Below are the code and all the weights of a small trained network. Each question names an input and a class and asks about switching units off, where a switched-off unit gives its printed mean instead of its output.

import numpy as np


def w(rows, s, z=0):
    codes = np.array(rows[::2]) - 128.0
    scale = np.full(codes.shape[1], s)
    scale[-1] = z or s
    return codes * scale


def f(y):
    return y / 2 * (1 + np.tanh(0.7978845608 * (y + 0.044715 * y**3)))


def log_softmax(a):
    a = a - a.max(-1, keepdims=True)
    return a - np.log(np.exp(a).sum(-1, keepdims=True))


def net(x, mask):
    res = np.array(x, float).reshape(1, 7) / 4 @ E
    y = f(res @ A[0][:, :-1].T + A[0][:, -1])
    res = res + np.where(mask, y, B[0][:, -1]) @ B[0][:, :-1]
    return log_softmax(res[-1] @ U[:, :-1].T + U[:, -1])


A, B = {}, {}
E = w([
[168,131,135,76,54,238,171,172,117,138,219,157],'x0',
[12,122,116,75,75,35,59,208,46,16,147,179],'x1',
[92,196,28,129,71,137,202,151,222,127,101,76],'x2',
[144,147,32,55,47,139,70,118,66,130,7,2],'x3',
[89,96,126,185,216,170,143,171,176,93,130,136],'x4',
[234,161,92,85,63,112,108,84,167,58,111,144],'x5',
[128,28,65,183,115,78,133,103,83,154,111,159],'x6',
],0.0091)
A[0] = w([
[79,56,54,64,36,203,93,165,96,99,111,114,52],'N0',
[2,163,184,114,135,125,124,77,65,157,101,69,87],'N1',
[187,219,92,169,67,191,148,96,149,171,111,78,112],'N2',
[92,186,241,122,198,97,116,206,200,2,231,172,253],'N3',
[210,124,196,131,94,241,193,105,139,254,111,133,165],'N4',
[155,137,94,115,139,208,148,218,82,138,216,162,85],'N5',
[48,142,7,200,143,115,163,185,185,144,90,43,107],'N6',
],0.0063,0.0047)
B[0] = w([
[143,253,183,184,83,182,200,177,76,248,234,78,185],'N0',
[143,218,148,1,99,216,132,126,78,107,184,132,170],'N1',
[150,203,167,51,105,137,167,27,226,79,46,15,190],'N2',
[160,166,149,168,214,210,27,125,93,59,179,192,254],'N3',
[112,43,147,138,184,102,159,50,223,75,23,163,214],'N4',
[203,70,62,163,106,101,115,115,83,46,204,184,173],'N5',
[81,105,59,170,138,113,115,19,73,75,171,32,205],'N6',
],0.0088,0.014)
U = w([
[133,124,79,192,150,171,180,117,129,166,226,70,68],'0',
[115,145,108,115,20,141,181,224,118,137,111,115,37],'1',
[133,150,151,131,155,167,87,150,84,78,183,168,253],'2',
[43,140,103,131,91,87,109,111,73,146,124,64,77],'3',
[134,94,42,129,82,41,28,70,113,1,71,74,234],'4',
[136,96,228,177,172,131,136,110,156,179,145,160,25],'5',
[153,159,143,87,122,152,188,101,207,119,95,140,69],'6',
],0.0095,0.0045)

Each question gives the input, the list of numbers given to net, and the class t.
The units are the neurons (one row each of A and B). Each row of codes is followed by its name. A weight is (code - 128) times the scale printed after its matrix; where a second scale follows, it is the last column's (A, B and U).
mask holds one flag per neuron, in row order. A switched-off neuron (its flag False) gives its mean, the last column of its row in B, instead of its output. The means were averaged over made-up inputs and are rounded, as every weight is.
A unit's drop is (log p(t) with every unit on - log p(t) with that unit switched off) / (log p(t) with every unit on - log p(t) with every unit switched off).
The circuit of an input: a set's keep is (log p(t) with only the set's units on - log p(t) with every unit switched off) / (log p(t) with every unit on - log p(t) with every unit switched off). Starting from all 7 units, units are removed one at a time, each time the one whose removal leaves the highest keep (on an exact tie, the one counted first), for as long as the keep stays at least 0.8.
circuit, biggest first: the units of the circuit, biggest drop first
unit that matters most: the unit with the biggest drop
k most important neurons: the k neurons with the biggest drops, biggest first
input [3,-1,-5,4,0,6,-3], class 6: circuit, biggest first => [N6, N3]
input [0,0,0,7,1,3,8], class 3: 2 most important neurons => [N0, N3]
input [-1,0,6,-4,6,-1,-4], class 2: circuit, biggest first => [N3]
input [1,-2,7,2,0,-4,-5], class 4: circuit, biggest first => [N6, N0]
input [4,-4,3,-7,6,1,3], class 2: 2 most important neurons => [N3, N5]
input [-4,-4,8,2,-4,2,-8], class 4: 3 most important neurons => [N6, N0, N1]
input [6,4,0,-3,-3,2,7], class 0: circuit, biggest first => [N3, N0]
input [4,7,-4,8,5,-2,0], class 1: circuit, biggest first => [N3, N0]
input [-7,-7,2,-5,-5,-7,0], class 6: circuit, biggest first => [N3, N4]
input [8,5,2,-4,-5,-7,8], class 0: 3 most important neurons => [N0, N3, N1]
input [6,5,-6,8,-1,0,-3], class 1: 2 most important neurons => [N3, N0]
input [3,5,4,8,3,-5,-3], class 0: 2 most important neurons => [N0, N6]
input [-7,2,1,-5,-3,1,3], class 2: 3 most important neurons => [N4, N6, N2]
input [7,-5,0,-7,-3,-2,1], class 5: unit that matters most => N4
input [8,-1,6,-2,1,-6,-2], class 4: 2 most important neurons => [N5, N4]
input [5,-8,2,-7,4,-8,-6], class 5: 2 most important neurons => [N4, N3]
input [5,-4,-7,-2,-4,2,3], class 5: 2 most important neurons => [N6, N2]
input [-1,-2,0,-5,-1,2,1], class 5: circuit, biggest first => [N1, N6]
input [6,4,8,-1,-7,0,-1], class 1: circuit, biggest first => [N3, N4]
input [-6,7,-8,0,8,7,0], class 2: circuit, biggest first => [N3]
